Below are the code and all the weights of a small trained network. Each question names an input and a target symbol and asks about switching units off, where a switched-off unit gives its printed mean instead of its output.

import numpy as np


def w(rows, s, z=0):
    codes = np.array(rows[::2]) - 128.0
    scale = np.full(codes.shape[1], s)
    scale[-1] = z or s
    return codes * scale


def norm(h):
    return h / np.sqrt((h * h).mean(-1, keepdims=True) + 1e-5)


def f(y):
    return np.maximum(y, 0)


def softmax(a):
    e = np.exp(a - a.max(-1, keepdims=True))
    return e / e.sum(-1, keepdims=True)


def log_softmax(a):
    a = a - a.max(-1, keepdims=True)
    return a - np.log(np.exp(a).sum(-1, keepdims=True))


def net(x, mask):
    ids = ['αβεηλμξπτφψω'.index(c) for c in x.split()]
    T = len(ids)
    res = E[ids] + P[:T]
    u = 0
    for l in range(3):
        q, k, v = (norm(res) @ M[l].T for M in (Q, K, V))
        z = softmax(np.where(np.tri(T) > 0, q @ k.T / 3**0.5, -1e9)) @ v
        res = res + np.where(mask[u], z, O[l][:, -1]) @ O[l][:, :-1]
        u += 1
        y = f(norm(res) @ A[l][:, :-1].T + A[l][:, -1])
        res = res + np.where(mask[u : u + 4], y, B[l][:, -1]) @ B[l][:, :-1]
        u += 4
    return log_softmax(norm(res)[-1] @ U[:, :-1].T + U[:, -1])


Q, K, V, O, A, B = {}, {}, {}, {}, {}, {}
E = w([
[171,176,114,140],'α',
[122,119,92,86],'β',
[156,82,117,169],'ε',
[142,139,235,92],'η',
[148,63,191,33],'λ',
[108,105,73,66],'μ',
[105,181,115,66],'ξ',
[85,128,161,59],'π',
[113,176,2,139],'τ',
[121,140,73,105],'φ',
[146,176,63,142],'ψ',
[104,92,213,210],'ω',
],0.015)
P = w([
[162,196,212,5],'0',
[83,110,222,216],'1',
[100,106,146,114],'2',
[188,106,63,104],'3',
[82,114,33,101],'4',
[104,105,150,112],'5',
[212,114,73,140],'6',
[53,218,135,163],'7',
[104,106,150,112],'8',
[201,157,95,118],'9',
[90,59,144,91],'10',
[103,106,152,115],'11',
[228,160,76,102],'12',
],0.013)
Q[0] = w([
[169,194,130,79],'0.h0',
[157,154,103,170],'0.h0',
[9,150,96,133],'0.h0',
],0.012)
K[0] = w([
[248,193,193,106],'0.h0',
[194,154,77,249],'0.h0',
[12,22,3,88],'0.h0',
],0.0047)
V[0] = w([
[35,155,58,102],'0.h0',
[236,89,28,96],'0.h0',
[164,167,254,173],'0.h0',
],0.0069)
O[0] = w([
[177,208,253,143,41],'0.h0',
[128,105,176,102,155],'0.h0',
[201,142,236,88,254],'0.h0',
],0.0048,0.0027)
A[0] = w([
[148,32,107,186,164],'0.n0',
[133,167,32,130,64],'0.n1',
[85,194,129,88,5],'0.n2',
[105,7,148,72,116],'0.n3',
],0.012,0.0026)
B[0] = w([
[81,251,92,134,204],'0.n0',
[65,170,202,160,209],'0.n1',
[71,118,96,167,169],'0.n2',
[54,135,170,137,253],'0.n3',
],0.014,0.0055)
Q[1] = w([
[176,122,54,202],'1.h0',
[141,148,14,107],'1.h0',
[3,32,61,250],'1.h0',
],0.006)
K[1] = w([
[79,92,99,194],'1.h0',
[193,181,124,219],'1.h0',
[1,106,198,99],'1.h0',
],0.0067)
V[1] = w([
[63,173,24,109],'1.h0',
[166,210,26,23],'1.h0',
[68,164,253,105],'1.h0',
],0.0048)
O[1] = w([
[88,141,1,97,118],'1.h0',
[169,208,59,146,150],'1.h0',
[171,53,221,80,253],'1.h0',
],0.0048,0.0052)
A[1] = w([
[234,124,110,163,167],'1.n0',
[74,153,162,100,156],'1.n1',
[97,197,86,108,103],'1.n2',
[140,122,255,159,251],'1.n3',
],0.011,0.0021)
B[1] = w([
[51,22,2,195,168],'1.n0',
[127,74,60,171,219],'1.n1',
[228,134,128,121,185],'1.n2',
[83,162,60,131,254],'1.n3',
],0.009,0.0091)
Q[2] = w([
[245,55,2,63],'2.h0',
[135,72,93,186],'2.h0',
[180,133,134,26],'2.h0',
],0.0088)
K[2] = w([
[118,117,5,241],'2.h0',
[113,43,1,47],'2.h0',
[59,88,173,193],'2.h0',
],0.0091)
V[2] = w([
[184,39,126,27],'2.h0',
[216,171,41,129],'2.h0',
[224,47,253,207],'2.h0',
],0.0066)
O[2] = w([
[43,31,254,90,113],'2.h0',
[135,53,226,220,147],'2.h0',
[28,174,11,223,1],'2.h0',
],0.0068,0.0084)
A[2] = w([
[102,120,128,7,233],'2.n0',
[104,115,60,126,96],'2.n1',
[132,195,155,57,253],'2.n2',
[121,136,152,127,159],'2.n3',
],0.011,0.0024)
B[2] = w([
[231,194,116,235,253],'2.n0',
[99,140,165,62,171],'2.n1',
[255,66,174,11,239],'2.n2',
[33,83,141,126,165],'2.n3',
],0.0094,0.0054)
U = w([
[93,122,178,168,188],'α',
[110,102,148,127,73],'β',
[117,226,160,63,96],'ε',
[96,161,100,134,84],'η',
[89,144,119,85,80],'λ',
[140,84,196,61,1],'μ',
[121,129,148,147,84],'ξ',
[230,170,206,77,128],'π',
[223,171,75,159,210],'τ',
[133,131,151,149,65],'φ',
[124,125,127,154,82],'ψ',
[108,106,7,109,197],'ω',
],0.016,0.0043)

Each question gives the input, a string of symbols that net reads in full, and the target symbol t.
The units are the heads (3 rows each of Q, K, V and O) and the neurons (one row each of A and B). Each row of codes is followed by its name. A weight is (code - 128) times the scale printed after its matrix; where a second scale follows, it is the last column's (O, A, B and U).
mask holds one flag per unit, layer by layer, with each layer's heads first. A switched-off unit (its flag False) gives its mean, the last column of its rows in O or B, instead of its output. The means were averaged over made-up inputs and are rounded, as every weight is.
A unit's drop is (log p(t) with every unit on - log p(t) with that unit switched off) / (log p(t) with every unit on - log p(t) with every unit switched off).
The circuit of an input: a set's keep is (log p(t) with only the set's units on - log p(t) with every unit switched off) / (log p(t) with every unit on - log p(t) with every unit switched off). Starting from the 12 units with the biggest drops (on a tie, the unit counted first), units are removed one at a time, each time the one whose removal leaves the highest keep (on an exact tie, the one counted first), for as long as the keep stays at least 0.8.
units of the circuit, in order: the units of the circuit, biggest drop first
k most important neurons: the k neurons with the biggest drops, biggest first
k most important neurons of layer l: the k neurons of layer l with the biggest drops, biggest first
input ξ ε τ ε α μ, target α: 2 most important neurons of layer 2	[2.n2 2.n0]
input ω α α λ ε α ξ α β ω, target τ: units of the circuit, in order	[0.n3 0.n0]
input α ψ π ε α α α ψ, target α: units of the circuit, in order	[0.n1 2.h0 0.n0]
input π α ε α ψ α α α α ε φ, target π: 2 most important neurons	[1.n0 0.n2]
input β β α α α μ φ, target π: 2 most important neurons	[0.n1 0.n0]
input ε π α α μ, target ε: 2 most important neurons	[0.n1 1.n0]
input α α λ α α λ ε π, target α: units of the circuit, in order	[0.n2 1.n3 0.n0]
input ω π η ψ ω φ ε ξ, target ω: 2 most important neurons of layer 0	[0.n2 0.n0]
input α β ω π ε π η η, target α: 2 most important neurons	[1.n1 0.n2]
input α α α λ ω α ε, target π: units of the circuit, in order	[0.n0 1.n3 2.n2 1.n0]
input ε π ψ ξ α, target ε: 2 most important neurons of layer 0	[0.n1 0.n0]
input α η η ε α ε λ ε α α π ξ η, target τ: 2 most important neurons of layer 1	[1.n0 1.n1]
input ε φ π ε η β λ ε ε α α ψ τ, target π: units of the circuit, in order	[0.n1 1.n0 2.n2]
input α α π ε λ, target α: units of the circuit, in order	[0.n3 2.n0]
input μ ξ ξ α, target π: most important neuron of layer 2	[2.n0]
input α ω β α ε α ω α α α π α ψ, target π: 3 most important neurons	[0.n1 1.n1 2.n0]
input ε α β π ξ, target ε: 4 most important neurons	[0.n1 0.n2 0.n0 1.n3]
input α α α ω, target π: 2 most important neurons of layer 0	[0.n0 0.n2]
input α α π τ ε, target α: 2 most important neurons of layer 0	[0.n1 0.n3]
input α ψ ω ε α α α μ, target α: units of the circuit, in order	[2.h0 0.n1 0.n0]
input ε η π β ε π α α λ α α, target ε: 2 most important neurons	[0.n3 0.n0]
input π η α α ξ, target π: 2 most important neurons	[1.n3 0.n1]
input π α α τ α π α π, target π: most important neuron	[1.n0]
input η τ α, target ω: 2 most important neurons	[1.n0 0.n3]
input λ α α ξ μ α ψ, target π: 3 most important neurons of layer 0	[0.n1 0.n3 0.n0]
input π α π α ξ ε, target ε: 2 most important neurons	[0.n0 0.n3]
input α τ α φ η, target α: 2 most important neurons	[0.n3 2.n2]
input α α ε λ λ π λ α α ψ ψ, target α: units of the circuit, in order	[0.n1]
